Each row has a name. After each piece below comes the name of the row it's from, unless a question asks for something else. Each question is about the rows just above it. Places in a row count from 1.

[ -6  10  -6 -40 -23  -5  -9 -16 -32  18] = pefav
[ 27 -13 -15  59  28 -31  19  23  31 -51] = tofed
[ 25  -3 -56 -27 -19 -10  12 -15 -39 -36] = tul
[-26   2  49  32  22  15 -11  16  41  36] = Nem
Table of tags by key:
[25] -> z_305
[31] -> z_114
[-38] -> z_428
[41] -> z_954
[-39] -> z_926
[-32] -> z_859
[-56] -> z_478
[30] -> z_647
Look up the entry of tul at place 9 in the table:	z_926
[-27] is at row and place	tul, 4

[ 14 -10 -14  -2 -11  27  20] : Bom
[60 -2 -5 15 20 11 31] : vus
[-19  23 -13 -28 -55  -6  11] : lefi
[-27  18   9  -8 -22 -33  -4] : nudo
[  6 -28   4  21  55  13 -16] : Kabi
[-26  -5 -11  -8 -11  13  -2] : rel
tags:
[60] -> z_663
[27] -> z_857
[31] -> z_757
[10] -> z_404
[11] -> z_22
[12] -> z_156
[13] -> z_996
Join vus by its entry at place 6:	z_22
Where in the named rows is [-27]?	nudo, 1
asked: [ 14 -10 -14  -2 -11  27  20]	Bom
Where do [-26  -5 -11  -8 -11  13  -2] appear?	rel
asked: [-27  18   9  -8 -22 -33  -4]	nudo

[-35  -4  26  59  30] -> lefi
[33 19 16 14 20] -> Kabi
[  2  20   3 -41 -24] -> tofed
[  1   7  21 -36 -10] -> nudo
Table of tags by key:
[59] -> z_777
[-41] -> z_263
[-35] -> z_749
[-36] -> z_538
[58] -> z_892
[14] -> z_457
Look up the entry of lefi at place 4 in the table:	z_777
[  1   7  21 -36 -10] is in which row?	nudo
[-41] is at row and place	tofed, 4
Row and place of [19] in the named rows:	Kabi, 2
Where in the named rows is [-35]?	lefi, 1
Where in the named rows is [3]?	tofed, 3
[2] is at row and place	tofed, 1

[-14   0  32  25 -29  29  -8 -20 -11  28 -10 -34 -13  23  -8  21  -8] : Kabi
[-14   0  32 -20 -29  29  -8 -20 -11  28 -10 -17 -13  23  -8  21  -8] : Bom
[ 12  25 -25 -22  46 -20   6  18  12 -22   7  56   7 -21   7 -16  32] : zudim
key -> tag
[0] -> z_223
[31] -> z_756
[-10] -> z_872
[-26] -> z_275
[32] -> z_532
[-25] -> z_32
[33] -> z_938
[-11] -> z_239
Look up the entry of Bom at place 3 in the table:	z_532
asked: [-14   0  32  25 -29  29  -8 -20 -11  28 -10 -34 -13  23  -8  21  -8]	Kabi
Where in the named rows is [-16]?	zudim, 16

[ 15  13  11 -41  15  -7  24  -3 -10  -3 -16 -23  46  -9  13  33  -1  29
   3  -5   7   2  -4 -26  20 -11  13   8  12  36 -13 -13  -4  13] -> pefav
[ 39 -28   3  -7 -17 -29  13  10 -19  -1 -11  -1 -17  22  14  -6  -7  18
 -34   7  19   4   5 -10  18  10  25   2 -20  13 -41 -38   6  -1] -> vus
[ -1 -13  -5 -18  10  20  24  26  14   5  -2 -10   7  33  14 -31  20 -17
 -16  11 -15  -9  -9  14 -11  32  27 -22   9  12  -8 -10 -18 -46] -> tul
[ 13 -16  15 -10  -6  10  16  12 -12  -9 -29   2  24   7  -1  20   9  10
  12  13  30   4 -14   7 -14  33  24  15 -36  21 -42  -5  35   2] -> tofed
key -> tag
[32] -> z_436
[34] -> z_826
[9] -> z_99
[33] -> z_246
The tag of tofed, keyed by place 26:	z_246
asked: [ -1 -13  -5 -18  10  20  24  26  14   5  -2 -10   7  33  14 -31  20 -17
 -16  11 -15  -9  -9  14 -11  32  27 -22   9  12  -8 -10 -18 -46]	tul
Where do [ 13 -16  15 -10  -6  10  16  12 -12  -9 -29   2  24   7  -1  20   9  10
  12  13  30   4 -14   7 -14  33  24  15 -36  21 -42  -5  35   2] appear?	tofed
[-38] is at row and place	vus, 32

[  6 -17  22 -24] : rel
[-14 -49  46 -38] : pefav
[ 5  6 -4  1] : nudo
tags:
[-4] -> z_197
[46] -> z_454
[-5] -> z_976
[6] -> z_557
[22] -> z_822
[47] -> z_639
The tag of nudo, keyed by place 3:	z_197
asked: [  6 -17  22 -24]	rel
Where do [ 5  6 -4  1] appear?	nudo
asked: [-14 -49  46 -38]	pefav

[ 21   4  16  -5  -5   2   9  -2   6 -23   4  -7  -9  -2  22   9  11  -9
  -5  -1 -10  13  -6   4  -9  -7  -2  20 -12  17  16  20  -3   8  14  -7
   1  -3 -13 -19 -15  -4   4  18  13   3   2 -11  11   9  11   1 -24  -8
   2  17  -4   1   0 -10 -11] -> Kabi
[ 21  10  19  -5   0   2   3   3  -8 -27   4  -7 -16   3  21  14  11   1
  -1   7 -10  13 -14   6  -2  -6  24   8  -7   9   5  15   6  -1  14  -6
  -9  -1 -13 -16 -15  -4  -2   8   3  -1   2 -18  11  -1  11   1  -3 -14
   5  17  -4   0   0 -12  -8] -> Nem
[ 21   4  16  -5  -5   2   9  -2   5 -23   4  -7 -10  -2  22  14  11  -8
  -5  -1 -10  13  -6   4  -9  -7  -1  20 -12  17  16  20  -3   8  14  -7
   1  -3 -13 -19 -15  -4   4  17  12   3   2 -12  11   9  11   1 -23  -9
   2  17  -4   1   0 -10 -11] -> lefi
[ 15  18  16  -4  12   2 -13  13 -28 -23  -2  -7 -22  13   6   8   9  20
   9  20  -7   9 -23   8  14   4  53 -19   9 -12 -20  -6  20 -20  10   3
 -25   7  -5  -1 -12  -1 -14 -16 -17 -12   2 -22   4 -20   8   1  35 -20
  10  11   0  -3   0 -14   6] -> nudo
[ 21   4  17  -5  -5   2   9  -2   3 -25   4  -7 -10  -2  23  14  11  -8
  -5   0 -10  13  -7   4  -9  -7   6  19 -12  15  15  18  -2   8  14  -7
   0  -3 -13 -18 -15  -4   4  17  12   3   2 -12  11   8  11   1 -19  -9
   2  17  -4   1   0  -4 -10] -> vus
key -> tag
[-23] -> z_262
[14] -> z_710
[2] -> z_185
[-26] -> z_321
[-25] -> z_460
[1] -> z_877
The tag of lefi, keyed by place 37:	z_877
Which row holds [ 15  18  16  -4  12   2 -13  13 -28 -23  -2  -7 -22  13   6   8   9  20
   9  20  -7   9 -23   8  14   4  53 -19   9 -12 -20  -6  20 -20  10   3
 -25   7  -5  -1 -12  -1 -14 -16 -17 -12   2 -22   4 -20   8   1  35 -20
  10  11   0  -3   0 -14   6]?	nudo

[  3  -6 -10 -13   3  -5 -55]  nudo
[  9 -10 -17 -10  11 -12 -34]  Bom
[ 16 -12   2   2  13   3  47]  zudim
tags:
[3] -> z_605
[2] -> z_289
[-5] -> z_667
Join zudim by its entry at place 6:	z_605
[  3  -6 -10 -13   3  -5 -55] is in which row?	nudo
asked: [ 16 -12   2   2  13   3  47]	zudim
Where in the named rows is [-13]?	nudo, 4

[ 19  20  -7 -18  -4  25 -33   0 -44  10   9  14   5 -10  10 -38  -9 -10
  14   6  25  11 -20  23  33 -19  -8  -4 -21  -3 -27   9  24 -37 -28 -34
   3 -12  18  29  -8  42 -35   2   5  28  18  22  -1] -> tul
[ -7 -15   1  11  -5 -20  28  15  38  -1   9 -10 -11   0  -4  52   7   8
  -4  -9 -27 -13   7  -8 -29  16  -7  -2  19  18  12 -14 -14  25  23  19
  -6  20 -16 -33  23 -25  12  -3  -6 -27  -8  -4  -3] -> Bom
[ 17  16  -2 -14 -21  14 -28  13 -27  17  32  20  -3 -12  15 -18 -19 -20
  26   2  12  -5 -27  28  26 -12 -30 -13 -17  14 -36  10  27 -36  -4 -47
  10   8  18  15  16 -10 -47  -6   1   9  28  36  -3] -> vus
Table of tags by key:
[-14] -> z_717
[0] -> z_442
[27] -> z_320
[-8] -> z_975
Look up the entry of Bom at place 33 in the table:	z_717
asked: [ 17  16  -2 -14 -21  14 -28  13 -27  17  32  20  -3 -12  15 -18 -19 -20
  26   2  12  -5 -27  28  26 -12 -30 -13 -17  14 -36  10  27 -36  -4 -47
  10   8  18  15  16 -10 -47  -6   1   9  28  36  -3]	vus
[ -7 -15   1  11  -5 -20  28  15  38  -1   9 -10 -11   0  -4  52   7   8
  -4  -9 -27 -13   7  -8 -29  16  -7  -2  19  18  12 -14 -14  25  23  19
  -6  20 -16 -33  23 -25  12  -3  -6 -27  -8  -4  -3] is in which row?	Bom
Where in the named rows is [-25]?	Bom, 42

